Below is a small trained network, with its code and all its weights. Each question gives an input and a class and asks what happens when units are switched off, that is, made to give their printed mean instead of their output.

import numpy as np


def w(rows, s, z=0):
    codes = np.array(rows[::2]) - 128.0
    scale = np.full(codes.shape[1], s)
    scale[-1] = z or s
    return codes * scale


def norm(h):
    return h / np.sqrt((h * h).mean(-1, keepdims=True) + 1e-5)


def f(y):
    return np.maximum(y, 0)


def log_softmax(a):
    a = a - a.max(-1, keepdims=True)
    return a - np.log(np.exp(a).sum(-1, keepdims=True))


def net(x, mask):
    res = np.array(x, float).reshape(1, 5) / 4 @ E
    u = 0
    for l in range(3):
        y = f(norm(res) @ A[l][:, :-1].T + A[l][:, -1])
        res = res + np.where(mask[u : u + 6], y, B[l][:, -1]) @ B[l][:, :-1]
        u += 6
    return log_softmax(norm(res)[-1] @ U[:, :-1].T + U[:, -1])


A, B = {}, {}
E = w([
[132,137,51,36,115],'x0',
[189,200,107,190,104],'x1',
[127,138,160,77,191],'x2',
[2,200,191,118,65],'x3',
[160,121,171,72,104],'x4',
],0.0046)
A[0] = w([
[151,198,118,144,84,7],'L0N0',
[138,83,130,147,39,94],'L0N1',
[39,2,94,106,78,83],'L0N2',
[60,151,46,171,180,204],'L0N3',
[83,161,134,112,139,68],'L0N4',
[60,155,141,123,73,64],'L0N5',
],0.0094,0.002)
B[0] = w([
[100,162,98,120,244,189],'L0N0',
[147,126,155,86,91,181],'L0N1',
[146,157,164,106,216,252],'L0N2',
[171,128,177,86,71,243],'L0N3',
[122,86,88,161,106,190],'L0N4',
[81,76,70,118,137,237],'L0N5',
],0.012,0.004)
A[1] = w([
[206,74,123,93,173,8],'L1N0',
[83,47,192,253,170,249],'L1N1',
[151,242,60,158,123,26],'L1N2',
[44,184,85,146,99,54],'L1N3',
[160,171,201,99,167,9],'L1N4',
[125,136,74,40,161,106],'L1N5',
],0.0072,0.0011)
B[1] = w([
[14,61,140,108,109,237],'L1N0',
[170,198,1,27,71,211],'L1N1',
[162,95,177,5,245,181],'L1N2',
[66,56,204,101,95,180],'L1N3',
[108,166,152,140,67,201],'L1N4',
[177,176,87,182,27,254],'L1N5',
],0.0078,0.0047)
A[2] = w([
[95,103,129,111,19,249],'L2N0',
[165,88,142,61,72,108],'L2N1',
[139,194,105,69,217,219],'L2N2',
[158,175,139,89,80,63],'L2N3',
[208,2,31,148,188,41],'L2N4',
[127,130,165,106,214,163],'L2N5',
],0.0088,0.0021)
B[2] = w([
[174,82,172,151,135,255],'L2N0',
[141,255,130,205,98,230],'L2N1',
[228,69,142,168,146,213],'L2N2',
[144,186,104,129,49,179],'L2N3',
[12,75,149,75,90,176],'L2N4',
[186,126,162,170,163,166],'L2N5',
],0.009,0.0081)
U = w([
[18,41,145,120,105,218],'0',
[159,113,174,157,112,212],'1',
[178,88,164,144,254,194],'2',
[143,143,178,156,101,157],'3',
[153,144,101,145,93,97],'4',
[74,132,104,156,204,61],'5',
[69,134,93,177,216,2],'6',
],0.0098,0.0037)

Each question gives the input, the list of numbers given to net, and the class t.
The units are the neurons (one row each of A and B). Each row of codes is followed by its name. A weight is (code - 128) times the scale printed after its matrix; where a second scale follows, it is the last column's (A, B and U).
mask holds one flag per neuron, layer by layer. A switched-off neuron (its flag False) gives its mean, the last column of its row in B, instead of its output. The means were averaged over made-up inputs and are rounded, as every weight is.
A unit's drop is (log p(t) with every unit on - log p(t) with that unit switched off) / (log p(t) with every unit on - log p(t) with every unit switched off).
The circuit of an input: a set's keep is (log p(t) with only the set's units on - log p(t) with every unit switched off) / (log p(t) with every unit on - log p(t) with every unit switched off). Starting from the 12 units with the biggest drops (on a tie, the unit counted first), units are removed one at a time, each time the one whose removal leaves the highest keep (on an exact tie, the one counted first), for as long as the keep stays at least 0.8.
units of the circuit, in order: the units of the circuit, biggest drop first
most important unit: the unit with the biggest drop
top k neurons: the k neurons with the biggest drops, biggest first
k most important neurons of layer l: the k neurons of layer l with the biggest drops, biggest first
drop of u: that unit's drop, to one decimal
input [-8,0,0,-4,-5], class 4: top 2 neurons	L1N1, L0N2
input [-4,2,6,-8,-8], class 0: units of the circuit, in order	L2N4
input [-7,-2,6,-2,5], class 4: top 2 neurons	L1N1, L0N2
input [2,7,-4,-2,5], class 2: top 3 neurons	L1N2, L0N0, L0N3
input [1,-2,3,-5,-6], class 3: top 4 neurons	L0N3, L0N5, L0N4, L2N1
input [0,5,-2,2,-4], class 2: top 2 neurons	L1N2, L0N0
input [-7,-3,-4,2,-3], class 4: top 2 neurons	L1N1, L0N5
input [7,-4,-3,-7,-7], class 0: 2 most important neurons of layer 2	L2N4, L2N2
input [4,5,-1,-2,-2], class 2: units of the circuit, in order	L1N2, L0N0
input [-8,0,7,8,-2], class 0: 2 most important neurons of layer 1	L1N5, L1N3
input [-3,1,6,-4,-8], class 3: 3 most important neurons of layer 0	L0N3, L0N5, L0N0
input [0,5,3,5,4], class 0: 2 most important neurons of layer 1	L1N3, L1N5
input [-5,-2,4,-1,-3], class 4: top 3 neurons	L1N1, L0N2, L0N1
input [-4,1,6,-6,2], class 0: top 2 neurons	L0N2, L2N4
input [-2,-8,-7,-3,5], class 2: most important unit	L0N2
input [5,4,-3,8,8], class 0: top 2 neurons	L0N5, L0N3
input [-3,8,-7,6,8], class 2: top 4 neurons	L0N0, L1N2, L0N3, L1N0
input [8,-5,7,-4,-8], class 3: top 2 neurons	L0N3, L1N5
input [2,7,-4,-5,2], class 2: top 2 neurons	L1N2, L0N5
input [1,3,7,7,-2], class 0: most important neuron of layer 0	L0N5
input [1,1,-2,-7,6], class 0: top 2 neurons	L2N4, L0N3
input [-3,8,-6,-3,-1], class 2: top 2 neurons	L0N0, L1N2
input [-7,5,4,-3,-6], class 4: 2 most important neurons of layer 0	L0N2, L0N0
input [-4,8,-3,-5,5], class 2: 2 most important neurons of layer 1	L1N2, L1N5
input [6,-6,-7,-3,-8], class 3: 2 most important neurons of layer 0	L0N3, L0N0
input [-7,0,0,3,-2], class 4: drop of L1N1	1.5
input [2,-7,2,1,-5], class 2: drop of L0N2	1.2
input [4,8,-7,-1,1], class 2: drop of L1N2	0.5
input [-4,-2,1,-7,4], class 0: drop of L2N4	0.2
